Moves between items:
pe: Sib->Rek, Sep->Tef, Zak->Fod, Nis->Med, Kun->Zef, Fod->Gog, Tef->Bem, Sov->Tiv, Pev->Sov, Vor->Por, Pav->Sug, Pud->Pav, Nuf->Vev, Gim->Nak, Kam->Pud, Kat->Gim, Med->Gup, Vov->Bug, Ziv->Rut, Pid->Ses, Gog->Ret, Rut->Vor, Sug->Ran, Zok->Pid, Kos->Dib, Riv->Mal, Bet->Kam, Kom->Ref, Bug->Nuf, Mal->Kun, Tud->Ziv, Mis->Zan, Sig->Tud, Ref->Zak, Des->Sep, Nak->Sib, Zef->Vov, Zan->Kat, Dib->Nis, Ses->Mis, Ran->Kom, Ret->Pev, Vev->Zok, Gup->Riv, Por->Des, Bem->Bet, Tiv->Sig, Zet->Bez, Bez->Kos, Rek->Zet
za: Sib->Sug, Sep->Med, Zak->Zan, Nis->Tef, Kun->Rut, Fod->Mis, Tef->Nis, Sov->Vev, Pev->Zok, Vor->Mal, Pav->Rek, Pud->Zet, Nuf->Tiv, Gim->Kom, Kam->Bez, Kat->Ref, Med->Sep, Vov->Tud, Ziv->Zef, Pid->Ret, Gog->Ses, Rut->Kun, Sug->Sib, Zok->Pev, Kos->Bet, Riv->Por, Bet->Kos, Kom->Gim, Bug->Sig, Mal->Vor, Tud->Vov, Mis->Fod, Sig->Bug, Ref->Kat, Des->Gup, Nak->Ran, Zef->Ziv, Zan->Zak, Dib->Bem, Ses->Gog, Ran->Nak, Ret->Pid, Vev->Sov, Gup->Des, Por->Riv, Bem->Dib, Tiv->Nuf, Zet->Pud, Bez->Kam, Rek->Pav

Which item is each row?
 -41   -20    23    -7   -45    -2    35     1     9    25    50   -23   -37    16    12    18   -12   -63     4    22    -5   -13   -12   -22   -48     6    31     1    39   -13   -60   -13    45    63   -17   -20    10    38    21    -8     8   -16  -105   -42     2   -31   -48   -27; item Nuf
 25   10  -48  -28   56   36   -4    6  -32  -31  -40    3  -11   -9  -44  -37   48  -35   48    0   52   -3    6  -31   -5   -3   34  -15  -38   11   64   44    6  -80  -10    1   -4   23   -3  -29   13    8   88   46    1   23   39   -4; item Med
  7  -14  -12   41    1   -8  -64  -35   11    8  -59   38   39   -5   12  -26  -42   73   -2  -24    0   -3   -1   80    0  -21  -97   42  -33   29  -34  -13  -57  -38    3   27  -28  -27  -11   36  -18  -23   17   11   17   20   55   32; item Gim
 64   15   25   59  -27  -24  -28  -13   14  -14  -24   61  -25    0   10    3  -32   38  -38  -33   -8  -33  -18   32   41   37  -33   12    6    9  -88  -30   49  -28    6  -21    7    0  -50   32  -42  -15  -21   50  -10   12  -61    9; item Tiv
 25  -30   28   24  -63  -43  -12  -27   29   -3   -1   46  -53    4   31   12    7   61  -40   16   -4   33  -15   27   -8   31  -12  -32  -22    7  -70   -4   54   10   -9    3    5   20  -31   28   -6    6  -85   25  -10  -29  -66   -4; item Pav
-47  -58  -33  -39   27  -16   17   15    2  -41   22  -51   29   -4  -31   -2   47  -98   13   23   18   59   12  -65  -58  -26   57  -27    2  -14   42    8  -64   15  -11   -3   14    0   21  -23   14    6   34  -34    4    3   33   -2; item Por
 22    9  -41   -7   67   44   -3    8  -17  -40  -45   -4  -17   -8  -43  -29   54  -32   36  -13   49    8    3  -40   24    7   41  -11  -41   10   72   23   -6  -47   -5   -9   -7   12   11  -45  -10    3   90   40   13   24   55   15; item Med
 36   29  -12  -20   71   25   -4   27    5  -20  -57    9   -3    2  -41  -47   47   11   26    1   37   11    8   -6   28  -10   20   21   -1   -7   83   21  -32  -40    9   18   11    3    8  -22   -2   27   96   -8  -38   19   44   22; item Mis
 32   15  -25   39   11   17  -58  -49    5    0  -70   51   56  -10   10   -4  -37   77    7  -13   -1  -24   25   50   35   -2  -93   14   -1   18    5  -17  -36  -33   -2    4  -38  -32  -35   11   -3   -4   46    1   -8   -8   23   60; item Mal
-15   54  -34  -39   56   47  -13   -6  -49    5  -26  -19   15   -7   15  -52  -46    6   18  -28    6  -83    7   20   -1  -14   -2   48  -12   14   30    7    9   -4   28    5    5   -3   18    2  -26   32   98  -13  -17   14   85    8; item Tef
-46  -22  -20  -27  -32  -10   41   18  -14   23   29  -53  -24    4   15   37   -8  -75    9   -9   12   -3  -23  -50  -47   44   50  -21    0   -7  -10    1   53   46   29   -2   30   17   23  -20    6    2  -73   -8  -27   -8  -53  -33; item Vev
-36  -30   44  -11  -53  -27   58  -23  -14   56   39  -51  -35  -12   44    7  -33   -6  -24    3  -30   13  -25   38  -24    1  -29   -6   39  -18  -56  -27   32   53  -32  -31  -16    9  -37   16   26   -5  -95   -2   17  -18  -42   -5; item Bug
 41   67   -8   51   -3   28  -40    5  -42   -4  -26   40   -4  -36    4    5  -47   32   -3  -58  -28  -59  -45   50   30   43  -81   34   -4   24  -11  -12   20  -25   35   -5   -7  -19   10   28  -45  -12   28   40  -15    3   19    4; item Bet
 38   70   -4    6   17   28  -59  -12  -33  -30   -8   26   12  -20  -19  -11  -45   32  -20  -73  -22  -79  -37   49   19   12  -32   52  -29    6    5   13   17   -6   10   -4   -9  -29   51   13  -43    7   78    1  -20   14   76  -13; item Bem
   3   -16    11    50     1   -34   -31   -24     7    21   -18    56    15   -11    18   -12   -61    70   -48    10   -54     1     6    55     7   -32  -106    39    -7     5   -47   -33    -6     0     5    -2    -4   -28   -28    34    26   -33    -6     5    -6   -25   -11    11; item Nak
  27   -42    28    14   -62   -43    40     6    43    19   -11    15   -21    11    28     6     3    36   -48     3    -5    64    22    22    38    15   -13   -36    11    19   -69     7    34    22   -17    -9     0    17   -52   -23    -7     7  -115    37     5     2   -59   -33; item Tud
  1  -42   30   24  -29  -32  -10  -28   22   -3   10   14   -5   -4   76   -9  -54   69  -11   -1  -69    3  -36   48   -1   22  -66   -8   18   -8  -79  -10  -10   22   -2  -21  -44  -22  -17   53   16  -31  -69   -5   34  -19   -2   11; item Sib
-25   19  -14  -41   -3   10   61   39  -25   -8   31  -28  -37   16  -29   -5   51  -94    7    0   11    1   18  -62  -16    4   99  -50  -28  -20   67   -2   39  -18    9   19   21   -9   15  -25   -6   40    7   26  -30   -2    4  -25; item Dib
  -3   -11   -12    44    -1    -7   -63   -13     6    18   -33    20    37   -26   -14     0   -33    70     0   -12    -7    29    13    66    16   -22  -121    53   -31    20   -40   -18   -48   -26   -11    25   -38   -18    -4    53   -18   -14     0     3     7    19    25    46; item Gim
  32     0   -18    40   -11    14   -46   -43    39     2   -40    30    26   -38     8   -21   -51    76   -15    -2   -29   -18     2    34    35   -13  -121    18    11   -13   -62   -37   -13   -18     6     3     0   -42     2    26   -11   -24    -8   -21    28    -2    20    31; item Kun
 67   51   17   44    4    4  -31  -13   15  -20  -31   59  -16  -30    1   -3  -73   62   -3  -36   -9  -57  -32   41   34   52  -65   35   25    4  -32  -12   24  -35   30   17   25  -31    2   30  -26  -30   -8   13    3   -8  -18   10; item Sov
 -28    10    -7    -9    -5    -7    33    47   -12    -9    26   -58   -19    -7   -18    36    38  -104     0    14    37    16    -2   -70    -7    11    70   -17     3    -1    52    -5    40    21     6   -11    21    -4    32   -49   -21    57   -20    18   -14    -3   -22   -35; item Zok
 52   36   -6   -8   43   26  -19   41  -12  -33  -57    0   11   20  -52  -49   18   -1   36    0   42  -16   22  -19   37  -25   37   16    4  -31   85   41  -10  -39   -1    8    8    5    3  -23   17   17  100   23  -42   14   27   31; item Mis
 27   39  -17   -4   63   41  -28    6   -8  -10  -70   25   43   15  -18  -25   16   54   15   -2   28  -20   22   13   57  -20  -20   24  -14   29   34   -1  -10  -34    4   27  -39   -5   -3  -28  -14   26  113   23  -27   13   44    3; item Zan
 -34    -4    38   -35   -45     3    34    21    16    25    63   -24   -37     5    13    27   -11   -37   -12   -10    -5    -7    -3     6   -22    14    37   -14    31     9   -53   -12    31    55     6   -12     4     7    44     3    41   -16  -105   -26   -11   -25   -49   -41; item Nuf
-30  -21  -10  -35  -41  -13   30   24  -25   16   61  -64  -53   10   -6   33    4  -68   -7  -13    2   12  -26  -52  -33   33   76  -26   -2    0    2    7   43   49   10    9   19   19   14  -13   -8   -3  -53  -13  -27   -3  -53  -24; item Vev
-25  -11   30  -10  -51   -7   44    4   16   16   62  -25  -26   18   16   18  -20  -48  -28   19  -11    2    1   -5  -40   19   53   -2   36   13  -58   -6   48   52   -8   -8   31   40   26   -7   23    1  -99  -24   -8  -29  -49  -49; item Nuf
-20  -21   42   11  -50  -27   11   -3    5   -1   22   -7  -19  -14   31   37  -47   52   -1   -7  -63   -3  -15   53    4  -22  -78  -30   16   13  -62   -5   -7   43  -10  -29   12   24  -25   32   26  -27  -82   -8   25  -23  -13   -1; item Vov
 27   15  -38    1   35   21  -69  -25   20   -2  -35   47   43  -11  -34    0  -12   84  -26  -29   21    7   22   39   22  -20  -65   38  -21   22   34   18  -45  -57  -17   16  -58    0    5   11   -2   -5   81  -18   -2   14   72   19; item Kat

In each set, the symbols that take the first to the second take the third to the fourth. Give the fourth.
Answer with the item's name.
  7  -37   23   26   -8  -26  -18  -40   20   17   12   11  -18    1   68   -7  -55   56   -1   17  -51    0  -26   53    6   21  -76  -13   28    7  -91  -20   -9   12   21  -11  -26    1  -35   42   18  -26  -63  -39    9  -15    1   33
to  -19   -41    54    10   -53   -30    32   -32    14    -9    55     5   -27    -3    33    -3   -55    27   -16    22   -22     6   -34    48   -38    12   -27   -24    -1    21  -100   -25     3    54    -2   -19    14    12   -22    17    19     2   -97   -12    37   -25   -35    -8
as  45  -30   36   51  -36  -17  -32  -44   21   -1  -21   48  -58  -12   29    0  -43   71  -21  -27  -22   11  -21   39   27   17  -33    7   12    9  -55  -20   56  -32  -36   -3   15    2  -26   25  -41  -28  -68   27  -18    9  -48  -16
to Pav

 -27   -14     2   -31     7   -19    22    38   -16   -11    18   -36   -36     2   -20    24    25  -104    14    27    25     7    10   -79   -16    13    71   -27     4    -1    42     8    19    14    28   -28    21    -7    22   -35     1    55   -21     1    -8     5   -23   -43
to  24   41  -42   -9   85    9  -41   -6   20   -3  -46   36   17  -11  -34  -28   46   22   37   -6   33  -14   20    1    1  -15   30   19  -13   18   53   18  -10  -45    3   15   -7   -8    8  -26  -36    5   99   -4    7   44   40  -18
as -13   66  -28  -48   40   75  -33   -8  -40    7  -44  -11   21  -17    8  -54  -47  -10   27  -24   12  -69   -6   31    4  -10  -17   40  -15    1   16   -8    5   10   18   -2   10  -24   16  -14  -36   19   93   -8  -14   17   74   31
to Tiv

 -9  -30    3  -43  -32   -7   38   22  -26    6   47  -57  -35   23   -4   41   16  -67    2    0   17   11  -24  -52  -34   42   58  -35   -9  -17   -3   -8   62   38   10  -10    9   24   15  -16   10   13  -53  -14  -20   -9  -49  -35
to  59   68   22   38  -10   -3  -48  -45   22   -3  -44   43   11  -18    5    9  -65   62   -9  -50   11  -42  -41   54   31   60  -58   21   26   21  -31  -11   24  -29   18   12   29  -40   14   15  -11  -27   18   18   -3    2  -33  -18
as -10  -50   38   27  -59  -39   17   -2    0   10   46   -8  -17  -14   18   33  -40   49  -19    1  -42  -24  -12   62   -6  -21  -69  -23   23   18  -67  -10  -12   36   12  -29  -10   24  -31   18    1  -20  -61   11   28  -19  -11    2
to Tud

-33   12   22  -27  -36   -9   27    8  -32   35   64  -58  -20  -15   44   29   31  -72  -23   32  -26   16   -8  -26  -19    7   49    0    2  -12  -19    3   46   67   17  -19   24   16  -29  -21  -19   21  -81   27   14  -12  -64  -13
to  43   58   13   65  -12  -35  -37  -32  -19  -24  -20   60  -41  -26    4   -5  -41   43  -34  -22  -33  -31  -41   54   58   32  -75   31   -7   43  -39  -19   20  -23  -11  -10   10  -27  -33   14  -30  -31  -22   19   -3   -9  -28  -26
as   2  -42   18   32  -64  -43    2   15   14    6   24  -13  -29   -7   22   42  -37   45  -11   -8  -53  -18  -34   58    5  -21  -95  -27   19    1  -56  -16  -14   42   15  -33   -1   13  -33   33   19  -23  -68   -4   33  -41  -17  -10
to Tud

 13   56  -24   23   24    9  -52   -7    0    1  -70   31   52   -5  -33  -20   28   80   17  -29   -5   20   28   42   15  -17  -14   24  -14   -3   37   -7  -38  -60    3   -2  -19  -11  -13    5   13  -10   86   -7   11   22   51   30
to -38  -41  -18  -42   22    6   34   28   16  -24   14  -77   39   28  -26   -3   52  -76   33   16    5   50   14  -59  -48  -19   65  -32   -4  -28   41   16  -62    4    8   11   17    6   12  -14   14   20   31  -35   12  -29   44  -10
as  37   67    4   42  -12   19  -48  -24    2  -17  -35   44  -12  -20   -4  -10  -56   36    0  -41  -14  -42  -28   40   27   46  -63   18    8    3  -24  -10   45  -42   29    0   35  -46    9   12   -5  -11   -4   11    4   -8    6   22
to Vev

  6   59  -17   21   47   22  -53  -12    1    2  -69   53   75   -2  -21    6   35   60   38  -31    2   15   24   40   24   -3  -19   35  -11    2   30    6  -40  -64   -1  -19  -18  -23    2    4   20  -23   85   -6    5   32   56   22
to -39  -29  -34  -68   45   -7   24   45   29  -27   12  -63   25   20  -22    1   40  -97   17   26   -6   43   -5  -59  -48  -19   69  -20    5  -22   14    5  -66   13   -5    5   -5   -8   29  -14   10   12   47  -16   15  -15   39    7
as -12  -19   37  -33  -12   11   77   21  -17    9   44  -27  -20   -5  -10   16   30  -97  -15   -3    6   17    7  -70  -17   25   74  -16  -21  -31   44    6   32   50    5   -6   29   -6   45  -35  -12   16  -77   18    1  -20  -25  -58
to Bet

 -3   60  -25  -10   56   62  -13    5  -46   21   -8  -14   -4  -35  -19  -20   -9  -18   36  -38   20  -56   38   39  -53  -28    3   51   -5    5   27   10  -23   -1   36    0    4  -18   45    1  -17   11  117  -14   14   12   87   -4
to  -23    11    -3   -28    10     2    19    44   -16    10    31   -34   -34     5    -5    18    42  -108   -10    46    19    -4    -8   -77   -16    23    66   -17    -7   -12    53     7    18    12    23   -15    41    15     4   -32     8    51   -11     9   -13    -6   -37   -35
as  -7  -41   21   20  -46  -49   31   24   54   12   17   -4   -7   11    7   12    2   14  -14   51   -9   70   33  -33    6  -12   37  -30   18    7  -32   37   35   16  -38    8   12   47   -4  -12   30    0  -83  -14    4   -7  -59   -7
to Mal

 -9  -37   26   21  -73  -24   14   -9   33    9   11  -12  -32   35   19   35   12   31  -40   41    8   99  -10  -11   -1   23   21  -29   10  -17  -45    0   20    5  -11  -51   -3   14  -37   -6   20   12  -72   18   15   -6  -83    5
to  33   36  -48    5   26   16  -77   -2   12  -15  -43   48   42   -4  -27   12  -19   77  -47  -27   23  -10    8   39   23   12  -67   40    0   26   -6   25  -34  -57   -7    8  -44   16    1   -4    5   -6   75  -20   -5   31   62   -1
as -39  -37    4    0  -14   -6   27   -2   31   18   49  -16    5   12   12   46   33   -1   -6   56   -7   67   30  -43   14   -5   45  -15  -11   -2   -9   27    5   10  -30  -12    2   25  -31  -44   32   -1  -97   17   25   -6  -53   -7
to Zan

-45  -16    4  -31   42   56   38   19  -21  -14   35  -44   16   30  -31  -28   57  -77   31    6   -4   11   22  -58  -26  -50   24  -46    6  -17   60   -1  -56   14    5   24  -13    4   36  -43   -3   15   61  -48    7  -31   40   12
to  13   71  -23   16   61   45  -40  -21  -71   17  -61   -6   22  -20  -15  -17  -12    7   22  -43  -18  -76  -30   45   -4  -13    8   48  -17    2   46  -14    6  -25   28   -2    7  -20   32   23  -11  -30   92    9  -20   30   64    2
as  -1   -1  -40  -22   52   16   19   58  -26  -18    1  -42  -13   15   -5   15   42  -89   -6   -4   31    6    1  -63    5   40   90  -36  -15   -4   36    2   -3  -31  -23   -5   53  -14   24  -45    0    0   16   21   23    4   -5  -11
to Zan

-37   -8   27  -23  -46  -25   45   11   28    2   58  -39  -34   -2   11   26  -11  -44  -11   19  -15   -6   -1  -22  -34    8   39   -2   38   16  -59   -2   66   52   -4    3    5   45    0  -16   14   -6  -88  -37    8  -16  -55  -34
to  71   25   18   53  -37  -16  -38  -17  -11  -13   -6   67  -32   -4   14   21  -33   68  -23  -35  -16  -37  -21   28   42   42  -31    9   12   -8  -71  -16   27  -18   10  -10   13  -10  -35   32  -41  -33  -26   14    2   25  -61   -8
as  60   17   26   58  -27   -8  -25  -32   13  -20  -24   43  -28   -1   10   17  -43   51  -36  -24  -35  -45  -26   36   52   29  -52   22   -9   11  -51  -16   37  -22   11  -14   -5    0  -39   32  -56  -23  -21   -5  -15   20  -55   -2
to Nuf

-29  -78   -5  -22  -30  -23   61   24    5   16   42  -57    6   27    2   39   28  -11    7   67    2   80   26  -70    1  -23   38  -46   -4   -6   -9   15   13   -7   -4  -10  -14   40   -5   -3   29   34  -50  -19   -9   -5  -54    7
to   20     6   -19    43    -8    11   -41   -48    43    11   -24    37    36   -34    14   -17   -39    85   -20   -11   -17   -30     8    41    21   -34  -128    24    21   -40   -51   -24   -16   -29    17     5    11   -33    11    21    -2   -31    17   -18    22    -2    33    20
as  30   64   -1   -1   20   11  -60    9  -38  -13  -17   19   16  -27   -4  -21  -46   34  -14  -49   11  -75  -46   48   12   22  -43   36  -39  -14    3    9   15    0   21    5  -10   -8   44    3   -6  -12   69    4  -29   28   61    3
to Dib

-14   -1   16   43  -16  -19  -57  -27   15   25   -1   51   26   -8   30  -10  -63   75  -23   24  -52    9  -11   67   10  -41  -97   44    7   24  -23  -22   -7   15   -8   -2  -11  -22  -46   66   20  -19    2   18    4  -10    3    7
to   2  -17    6   56    1   -2  -61  -14   12   -7  -37   30   31  -22   -3   -7  -44   76    0  -28   -8   13   -3   56   17  -30  -88   55  -43   15  -30   -6  -55  -39    6   14  -37  -18  -19   28  -21  -11   26    9  -17   15   31   39
as    5   -14    23    43   -29   -31   -48   -27    25    25     1    50    12   -15    20    -2   -51    65   -30    -8   -38     2    -4    77     9   -26  -113    24     5     0   -47   -25    -1     4     0    -4    -3   -16   -48    31    23   -53   -12     5     1     4    11     0
to Gim

 39   65   -3  -10   31   31  -58   32  -29  -15  -19   29   11  -37  -20   11  -60   32  -19  -56   16  -97  -51   37   16   16  -48   39  -41   14    3   -4   13   -9   14    4    4  -15   45  -11  -30    7   79    5  -15   22   97    0
to -27   13  -21  -28   44   54   17   30  -33    6   20  -15    7   14  -29  -40  -10  -55   49   -5    4  -41   23   17  -19  -14   13   47    0  -25   70  -14  -35    3   37   -1    5  -38   22   -9   10   12   91  -18  -27  -18   67   13
as -38  -40    2  -22  -31  -23   55   10  -27   22   44  -54  -46   20   -6   42    4  -62   10  -12    9   21  -20  -51  -34   35   63  -40   -4   -1  -23  -23   58   44   26   16    6   27    5  -22    7   27  -48  -16  -32   -6  -53  -20
to Bug

-17   19   -9  -33   30   12   23   19  -33  -12    2   -2  -35   27  -52  -11   40  -86   15   20   28    4    8  -70    0    0   71  -26  -11  -36   82   57   15  -38  -12    0   20   -2   51  -28   -2   13   70    4  -26   16   -9   -1
to -26   58  -49  -33   49   55  -30   -1  -22   -7  -33   -3   24   -1    1  -50  -26    8   26  -11    1  -73  -21   15   -1  -14  -25   54  -10   -4   26  -11  -13   -6   24   -1   24  -15   28   -5  -49   26  112   11  -15  -12   91   12
as -13  -26   12  -33  -46   -4   48   21  -12   27   58  -76  -29   25  -15   39   -2  -43    8   -1   19   19  -20  -61  -42   43   73  -32   10  -27    9  -12   49   45   24    8   23   21    9  -11   21   14  -48  -26  -22    4  -62  -19
to Sov

 25   39  -33   25   35   13  -37  -22   -6  -10  -73   24   80  -19  -33  -11   13   74    8  -41  -11    9   23   46   24    6   -2   29   -7   -9   47  -16  -40  -44   19   23  -17  -13    8   10   29  -21   84   -7   -1   34   45    3
to  12   29  -20   15    7   10  -59  -29   22  -11  -42   67   46   -6   -1    0  -56   57    4  -21    1  -25   32   41   38  -30  -79   28   -4    9   35   -4  -32  -49  -15   13  -21  -30  -22    2   -2  -21   26  -18   -3    6   25   44
as -56  -33   40  -16  -38  -15   34   13    6   11   68  -39  -28    6   19   29  -11  -48   -9   30   -6    6   -7   -4  -44   10   37   -2   29    8  -61  -23   40   59   -9   -7    0   28   28    1   24  -17  -97  -28  -23  -15  -54  -21
to Vev

 33   21  -41   14   33   20  -63  -10   31  -27  -55   56   16  -12   -8    6    4   71  -40  -29   17   -3   12   26   31  -25  -67   38  -25   -1    4   15  -43  -39  -17   10  -42   11    4    6  -15    9   77  -18  -26   13   79   27
to  13   11  -12   51   -4  -11  -55  -19    3   13  -50   19   34  -18  -12   -2  -29   64   -3  -20   -8   18    0   64   17  -13  -95   52  -33   25  -23   -7  -42  -18   -2   23  -20  -30  -13   32  -11  -18   16    1    0   17   40   36
as -10   -1    7  -19   -1    3   71   14  -14   24   33  -33   -1   -5   -2  -10   25  -80  -27   19    8   19   -6  -72  -24   27   81  -22    1  -28   51   17   22   48   -4  -28   28  -10   38  -26  -20   19  -94   16  -14   -1  -33  -44
to Dib

 -40    -3    30   -15   -55    -3    33    -2    24    14    53   -34   -47    16    15    37   -23   -41   -14     7     5     8    -3   -16   -29     7    34    -2    52     8   -47   -10    66    57    -8    -3    31    31     3    15    12   -18  -106   -24    -4   -26   -62   -31
to  84   17   27   54  -20   -4  -27  -37   11  -36  -12   56  -29  -16    0   15  -46   49  -25  -17  -27  -16  -17   17   38   36  -40    9    2   12  -72  -21   35  -23   13  -22    1   -4  -32   15  -33  -32  -17   20   -4    1  -60    3
as -40  -19   -3  -46  -42   -4   49   19  -23   20   38  -57  -24   22   -9   37   10  -53  -19    8   20   14  -24  -58  -38   31   70  -62   13   -7   -4    9   54   49   26  -26   54   14    9  -20   16    1  -41  -31  -14   -5  -57  -25
to Sov

 58   -7   43   30  -27  -33  -18  -37   20  -15  -33   58  -43    0   38  -12  -30   66  -20  -18  -15    2   -8   40   33   47  -21   23    2   13  -61    5   52  -28  -40  -15   -9    8  -18   28  -17  -47  -50   11  -25   12  -50  -16
to -25  -17   51   16  -75   11   43   13   -4   19   70  -39  -45    5   16   51  -11    6  -16   11  -32   30  -38   -2  -19   12   12    9   28   -1  -44  -14   31   76    5  -35   10  -17  -12  -20   13   -3  -80   -1   19   -6  -64    9
as -55   -9   22  -28  -56  -19   28    5    9   22   53  -43  -30    4   32   11   -8  -43   -9    2  -21   -4    2   -4  -13   12   67  -15   33    9  -38    5   33   61  -11  -30   25   26   26    3    7   -5  -91  -24  -14  -27  -65  -22
to Tiv

 37    8  -28  -25   69   36    6   -3  -29  -30  -52    5  -11    1  -24   -3   45  -33   23    6   39  -12   28  -31   -5  -14   58   -8  -35    2   70   36    2  -50   12    4    5   -7   22  -41   10    0  102   40   -7   18   50   -4
to  29   43  -43   -3   74   19  -51  -17   35    2  -53   35   29  -10  -37  -45   37   17   42   -2   26   -4   34    9   11   -6   38    0  -10   38   67   26  -28  -29  -17   33   18  -10    8  -25  -20   -1  110   17   19   18   49  -22
as  18   29  -22   19   44   12  -55  -33    2   10  -80   34   62    5  -16  -17    1   75   20  -40   12   -4   34   49   27  -12  -14   24  -12  -12   23   -1  -33  -46    0    5  -31  -12   11   22    3  -14   99    2  -16   39   50   20
to Mal

 29   33  -36   -8   53   25  -10   36  -17  -25  -62   24    8   13  -52  -56   24   16   19  -12   57   -9   22   -9    9  -30   48   20  -11    6   85   24  -22  -52   -9   12   10    1   10  -18   11   27  105   10  -41   23   27   24
to  22   28  -27  -19   60   35  -40    3    5  -10  -74   14   28   15  -27  -31   18   44   22  -14   27  -11   29  -19   42  -24  -23   17   -9   25   20    3  -10  -59  -17   15  -38  -13   -1  -23   -7   14  116   -3  -21   21   54   15
as  31   21  -45   16   31   18  -65   -7   45  -26  -36   50   37  -15  -15    4  -20   80  -40  -45   21    0   17   40   26  -11  -73   42  -16   14   10    9  -32  -50  -30   20  -35  -17    4    9   -6    1   54  -19  -11   20   75    9
to Gim

